How the items are linked:
&: niri->sago, kulu->refe, zoke->zoki, fabi->bomu, gome->pogu, bomu->soli, vofi->nanu, diti->gomu, dipi->ripa, tefa->kulu, vero->deke, leku->feli, kufu->zifi, nopo->lida, vefe->limu, pimo->lovu, lida->roda, sina->leku, fave->faro, duta->nena, pogu->mabu, mabu->tola, misi->tozo, ripa->maku, feli->vefe, bika->seni, zuki->tiza, nipu->zoke, limu->zanu, faro->fonu, kavi->sidu, gomu->kavi, laru->ginu, fonu->vevu, tola->sova, nesi->kura, fenu->tefa, nena->pize, zoki->gome, tozo->fenu, sova->rale, kura->misi, rika->kufu, pize->gavi, ginu->fave, refe->fabi, tiza->rato, gavi->sina, seni->tige, zifi->niri, dobi->nesi, vevu->rika, sago->nipu, tige->dobi, deke->diti, maku->duta, lovu->laru, disu->vofi, roda->disu, rale->nopo, rato->bika, sidu->dipi, nanu->vero, soli->pimo, zanu->zuki
§: niri->diti, kulu->zoke, zoke->sidu, fabi->gome, gome->ripa, bomu->pogu, vofi->limu, diti->rato, dipi->dobi, tefa->nipu, vero->zuki, leku->refe, kufu->vero, nopo->sina, vefe->bomu, pimo->tola, lida->leku, sina->kulu, fave->lida, duta->misi, pogu->maku, mabu->duta, misi->zifi, ripa->nesi, feli->fabi, bika->fave, zuki->lovu, nipu->kavi, limu->soli, faro->roda, kavi->seni, gomu->bika, laru->rale, fonu->disu, tola->nena, nesi->rika, fenu->sago, nena->tozo, zoki->dipi, tozo->niri, sova->pize, kura->kufu, rika->nanu, pize->fenu, ginu->nopo, refe->zoki, tiza->laru, gavi->tefa, seni->faro, zifi->deke, dobi->vevu, vevu->vofi, sago->gomu, tige->fonu, deke->tiza, maku->kura, lovu->sova, disu->vefe, roda->feli, rale->gavi, rato->ginu, sidu->tige, nanu->zanu, soli->mabu, zanu->pimo
*: niri->pize, kulu->lida, zoke->leku, fabi->disu, gome->vefe, bomu->vofi, vofi->nesi, diti->fenu, dipi->fabi, tefa->nopo, vero->misi, leku->faro, kufu->duta, nopo->bika, vefe->vevu, pimo->vero, lida->seni, sina->fave, fave->kavi, duta->pimo, pogu->limu, mabu->zanu, misi->tola, ripa->bomu, feli->fonu, bika->nipu, zuki->zifi, nipu->sina, limu->rika, faro->sidu, kavi->kulu, gomu->tefa, laru->diti, fonu->dipi, tola->zuki, nesi->pogu, fenu->rale, nena->lovu, zoki->feli, tozo->sova, sova->tiza, kura->mabu, rika->maku, pize->laru, ginu->gomu, refe->roda, tiza->niri, gavi->ginu, seni->zoke, zifi->nena, dobi->gome, vevu->ripa, sago->gavi, tige->zoki, deke->tozo, maku->soli, lovu->deke, disu->dobi, roda->tige, rale->rato, rato->sago, sidu->refe, nanu->kura, soli->nanu, zanu->kufu
^: niri->tiza, kulu->kavi, zoke->seni, fabi->dipi, gome->dobi, bomu->ripa, vofi->bomu, diti->laru, dipi->fonu, tefa->gomu, vero->pimo, leku->zoke, kufu->zanu, nopo->tefa, vefe->gome, pimo->duta, lida->kulu, sina->nipu, fave->sina, duta->kufu, pogu->nesi, mabu->kura, misi->vero, ripa->vevu, feli->zoki, bika->nopo, zuki->tola, nipu->bika, limu->pogu, faro->leku, kavi->fave, gomu->ginu, laru->pize, fonu->feli, tola->misi, nesi->vofi, fenu->diti, nena->zifi, zoki->tige, tozo->deke, sova->tozo, kura->nanu, rika->limu, pize->niri, ginu->gavi, refe->sidu, tiza->sova, gavi->sago, seni->lida, zifi->zuki, dobi->disu, vevu->vefe, sago->rato, tige->roda, deke->lovu, maku->rika, lovu->nena, disu->fabi, roda->refe, rale->fenu, rato->rale, sidu->faro, nanu->soli, soli->maku, zanu->mabu
%: niri->zuki, kulu->gomu, zoke->bika, fabi->sidu, gome->tige, bomu->dipi, vofi->fabi, diti->lovu, dipi->faro, tefa->diti, vero->soli, leku->nipu, kufu->limu, nopo->fenu, vefe->zoki, pimo->maku, lida->tefa, sina->sago, fave->gavi, duta->rika, pogu->dobi, mabu->nesi, misi->nanu, ripa->fonu, feli->zoke, bika->rale, zuki->mabu, nipu->rato, limu->gome, faro->sina, kavi->ginu, gomu->laru, laru->nena, fonu->leku, tola->kura, nesi->disu, fenu->deke, nena->kufu, zoki->seni, tozo->vero, sova->misi, kura->vofi, rika->vefe, pize->zifi, ginu->pize, refe->kavi, tiza->tola, gavi->niri, seni->nopo, zifi->zanu, dobi->roda, vevu->feli, sago->tiza, tige->lida, deke->pimo, maku->vevu, lovu->duta, disu->refe, roda->kulu, rale->tozo, rato->sova, sidu->fave, nanu->bomu, soli->ripa, zanu->pogu
+: niri->rato, kulu->sidu, zoke->tige, fabi->ripa, gome->nesi, bomu->maku, vofi->soli, diti->ginu, dipi->vevu, tefa->kavi, vero->lovu, leku->zoki, kufu->zuki, nopo->kulu, vefe->pogu, pimo->nena, lida->refe, sina->zoke, fave->leku, duta->zifi, pogu->kura, mabu->misi, misi->deke, ripa->rika, feli->gome, bika->lida, zuki->sova, nipu->seni, limu->mabu, faro->feli, kavi->faro, gomu->fave, laru->gavi, fonu->vefe, tola->tozo, nesi->nanu, fenu->gomu, nena->niri, zoki->dobi, tozo->diti, sova->fenu, kura->vero, rika->zanu, pize->sago, ginu->sina, refe->dipi, tiza->rale, gavi->nipu, seni->roda, zifi->tiza, dobi->vofi, vevu->limu, sago->bika, tige->disu, deke->laru, maku->kufu, lovu->pize, disu->bomu, roda->fabi, rale->tefa, rato->nopo, sidu->fonu, nanu->pimo, soli->duta, zanu->tola

The rows follow the links: the fewer symbols apart two items are, the more alike their rows tend to be.

Each row is also shifted at random along 2 hidden directions that mean nothing.

Each row, then its item:
[ -19  -23  -20  -22   -4    7  -15   -8  -39   25  -39  -27  -33  -32   14   12   11   -5   -4   17  -32  -24   -8    2  -23   29   36  -25  -12    2   12  -27  -17  -14  -21  -32   23   10  -29   18   19    7   40    5  -31  -18  -26]; item zoke
[  39    0  -22    0  -18  -10  -17   14  -55   63  -21    2  -34  -48    8   -1   14  -29    1  -10  -41    5   23    0  -28   -1   45   -6  -39    8   14   -5   16  -32   -2  -42   -5   17    2   20    1    6   43  -12  -37    9  -23]; item fabi
[  58   24   17   24    3  -12   14   13   26   -6   41   31   26   20  -17  -14  -10   -6    6  -24   26   29   15   -3   18  -32  -26   26    1    3  -10   27   26    5   23   24  -25   -4   32  -16  -21   -7  -34  -10   28   19   26]; item kufu
[  10  -15  -16  -18   -5    7  -21   -9  -43   -1  -35  -19  -14  -23   20    8    9    6  -13   15  -41  -19  -12    3  -22   22   39  -17    1   -8   11  -18  -16    5  -14  -29   15   -5  -20   15   13   14   32    4  -26  -16  -26]; item faro
[  17  -19    6  -11   21    2   33   -1   40   49   22  -20  -43   -1  -44    9   -5  -22   35    9   50  -16    4   -9   22    9  -43  -23  -27   28  -14  -24   -8  -55  -16   19   16   33  -20  -12   16  -29  -27    4   18  -15   38]; item pize
[-125   -6    0   -1    3   -4   27    9   51   55   13   -8  -35    3  -26    5   -4  -26   31   -2   53   -4   16   -5   20    2  -41  -11  -32   27   -6  -13    9  -49  -10   17    3   33   -8   -5   10  -28   -5    0    3   10   19]; item tozo
[   8   37   14   31  -14  -11   -9   12    7  -49   20   43   60   28   21  -19   -5   15  -23  -29   -8   39    8    4    4  -37    2   42   26  -22    2   44   26   50   33   13  -35  -29   46   -7  -32   15  -14  -11   14   30   -5]; item maku
[-136   -9    3   -5    6    4   24    1   52   27    6  -15  -24   13  -19    6   -4  -10   23    7   50  -12    2   -5   18   11  -38  -12  -14   19   -6  -15   -4  -30  -12   20    9   22  -16   -6   12  -24   -7    5    4    1   15]; item niri
[  60   12  -15   13  -18  -20   -1   27  -41   84    2   20  -35  -47   -6   -9   11  -44   12  -26  -21   24   39   -1  -19  -21   27    4  -54   16   10    6   37  -49   12  -33  -20   26   21   17  -10   -4   28  -20  -26   24   -8]; item bomu
[-141  -27  -12  -27    0   17   -5  -16    5   -6  -39  -35  -22   -2   14   17    3   12   -3   30    0  -36  -21    1   -6   38    7  -28    6   -1    6  -29  -31   -2  -27   -8   29    4  -39   10   27    0   27   14  -20  -19  -18]; item bika
[  43  -35   -6  -29   21   11   11  -16   -4   28  -11  -41  -47  -19  -23   17    3   -4   18   29    9  -39  -16   -3    1   33   -5  -38  -13   17   -6  -39  -31  -35  -29   -4   34   21  -41    2   27  -12   -2   12   -1  -35   10]; item nopo
[  -5   -3   18    0   19    3   25   -6   51  -16   28   -2    7   30  -26    1  -12    5   14    5   46   -3   -9   -4   26   -1  -46   -1    9    8  -15   -1   -8   -5    0   35    4    4   -2  -19    1  -17  -40    8   32   -6   32]; item sova
[ -96   17   12   18   -2   -5   17   10   51   -3   25   18   16   28   -8   -7   -8   -4   10  -14   42   17   11   -2   21  -17  -36   17    1    6   -7   19   17    0   12   27  -17    4   18  -11  -10  -13  -18   -1   17   22   15]; item tola
[-140   29    0   25  -26  -13    4   24   25   25    9   31    8    7    9  -13   -1  -18    5  -26   20   33   29   -1    5  -28  -12   26  -19    5    5   26   36   -9   21    5  -29    9   32    3  -18   -6   13  -14   -9   43   -6]; item mabu
[ 138   15    0   11   -6   -4  -24    2  -49  -34   -1   19   33   -7   21   -8    4   11  -24  -11  -47   18   -4    6  -16  -15   36   18   20  -20    6   21    6   38   17  -17  -14  -27   22    3  -17   24    3   -7   -2    3  -15]; item dobi
[  50  -11    8   -1   22   -8   37    9   41   60   37   -6  -40   -3  -53    3   -6  -30   38   -3   54   -1   16  -10   23   -5  -48  -14  -36   32  -17  -15    7  -62   -6   22    4   33   -5  -14    5  -31  -34   -1   22   -4   45]; item deke
[ -38    6  -18    0  -23   -1  -27    3  -47    1  -35    3    3  -23   34   -2   11    2  -20   -4  -49    2    3    7  -27    3   46    4    0  -15   17    4    4   16    2  -33   -5  -11    4   19   -1   20   45   -3  -33   11  -40]; item fonu
[ 119    5  -18    7  -13  -18   -7   21  -54   85    0   11  -42  -54  -10   -6   12  -44   15  -20  -32   17   33    0  -22  -14   34   -1  -54   16    7   -2   27  -49    5  -36  -12   26   13   17   -7   -1   30  -19  -26   12   -6]; item vefe

Where do the symbols, taken in turn from left to right, take each start?
Answer with the item's name.
[   2  -31   -2  -27   19   12   10  -17    7   10  -14  -38  -33   -6  -16   15    0    3   12   30   11  -38  -19   -2    4   32   -8  -32   -1   11   -4  -35  -31  -22  -28    1   32   13  -39   -1   27  -10   -3   14    1  -32    8]
+ * * %: tefa
[  -6  -18    1   -7   17   -5   37    9   41   79   25  -19  -59  -13  -53    8   -4  -36   44    5   56  -11   17  -10   20    6  -43  -24  -48   40  -13  -26    2  -74  -16   14   13   47  -18   -8   15  -36  -19    1    9   -7   36]
* §: diti
[ 109  -37    0  -29   33    7   24  -13    7   45    8  -39  -55  -18  -47   16   -1  -15   30   25   25  -37  -11   -7    9   28  -21  -42  -23   27  -12  -43  -28  -54  -28    4   35   30  -41   -6   27  -22  -22   12   12  -39   33]
* % § §: gavi
[  22    8  -15    5  -20   -6  -23    9  -51   18  -21   11   -2  -28   24   -4   11   -9  -14  -10  -45   11   13    4  -25   -8   44    7  -12   -8   15    8   14    3    8  -32  -11   -3   11   16   -5   15   37  -10  -29   14  -29]
% * &: disu
[  44   19   -3   22   -8  -22   14   30    0   80   29   25  -28  -23  -25  -12    2  -44   25  -31   15   31   41   -4    3  -31   -9   12  -51   25   -1   13   40  -53   15   -5  -27   31   28    0  -15  -19    0  -19   -5   31   14]
^ & &: lovu
[  91  -12  -11  -13   -1    4  -21  -10  -51   -7  -23  -12   -4  -23   14    5    7    8  -14   10  -44  -11  -10    4  -20   14   40  -11    8   -9    7  -11  -13   12   -7  -26   13   -8  -12    9    6   17   20    3  -16  -18  -18]
% +: faro
[ 217   23   11   23    2  -15   -6   12  -30  -11   33   35   30   -2   -7  -16   -2   -4   -9  -27  -24   36   14    0   -1  -35   10   27    5   -8   -5   29   23   16   27   -2  -25  -17   37   -7  -27   10  -26  -13   18   11   13]
% ^ § §: ripa
[  15   16   -1   20   -7  -21   22   28   17   79   31   22  -29  -16  -30   -9    1  -45   31  -30   28   28   40   -6    9  -28  -21    9  -51   27   -5    9   39  -56   12    3  -22   34   24   -2  -12  -22   -4  -16   -1   29   20]
% * &: zanu
[  89  -25  -18  -22    5    5   -9   -7  -50   41  -25  -27  -43  -43   -4   12   11  -12    5   16  -34  -22   -4   -1  -20   23   33  -28  -22    8    7  -30  -15  -31  -21  -32   23   15  -28   14   19    4   27    3  -24  -25  -11]
& *: fonu
[  -3  -31  -18  -27    4   10   -7  -10  -30   30  -34  -36  -45  -32    0   15   10   -6    3   23  -20  -32   -8    0  -17   34   25  -34  -17    8    7  -36  -22  -28  -27  -26   26   16  -37   15   25    0   30    8  -24  -24  -14]
% § % +: tefa
[ -55   27    2   26  -17  -15    6   22   16   26   19   34    8    3   -1  -12   -1  -20    7  -29   15   34   30   -1    6  -29  -10   24  -21    5    2   26   36  -10   20    5  -29    8   33   -1  -19   -6    2  -14   -1   37    1]
% ^ &: soli
[ -63   12   -3   17  -10  -18   25   28   29   88   24   18  -39  -15  -27   -6    1  -47   32  -25   37   23   42   -6   10  -21  -26    5  -55   30   -2    5   37  -62    7    4  -22   38   19    2   -9  -27    5  -16   -7   32   16]
% * & %: rika
[-188   13    2   13  -13   -6   18   15   53   27   11   11   -7   17   -3   -4   -4  -15   17  -10   45   13   21   -4   16  -11  -33    9  -17   12    0    9   20  -20    5   19  -16   17   10   -3   -5  -18    3   -5    0   29    6]
^ *: zuki
[-103   27  -12   19  -34   -8  -26   15  -26   -8  -20   28   26   -6   43  -12    7   -1  -23  -22  -34   26   15    6  -21  -17   35   26    2  -18   19   28   26   28   19  -22  -27  -15   28   15  -18   19   39  -12  -28   35  -40]
& ^ * %: vevu
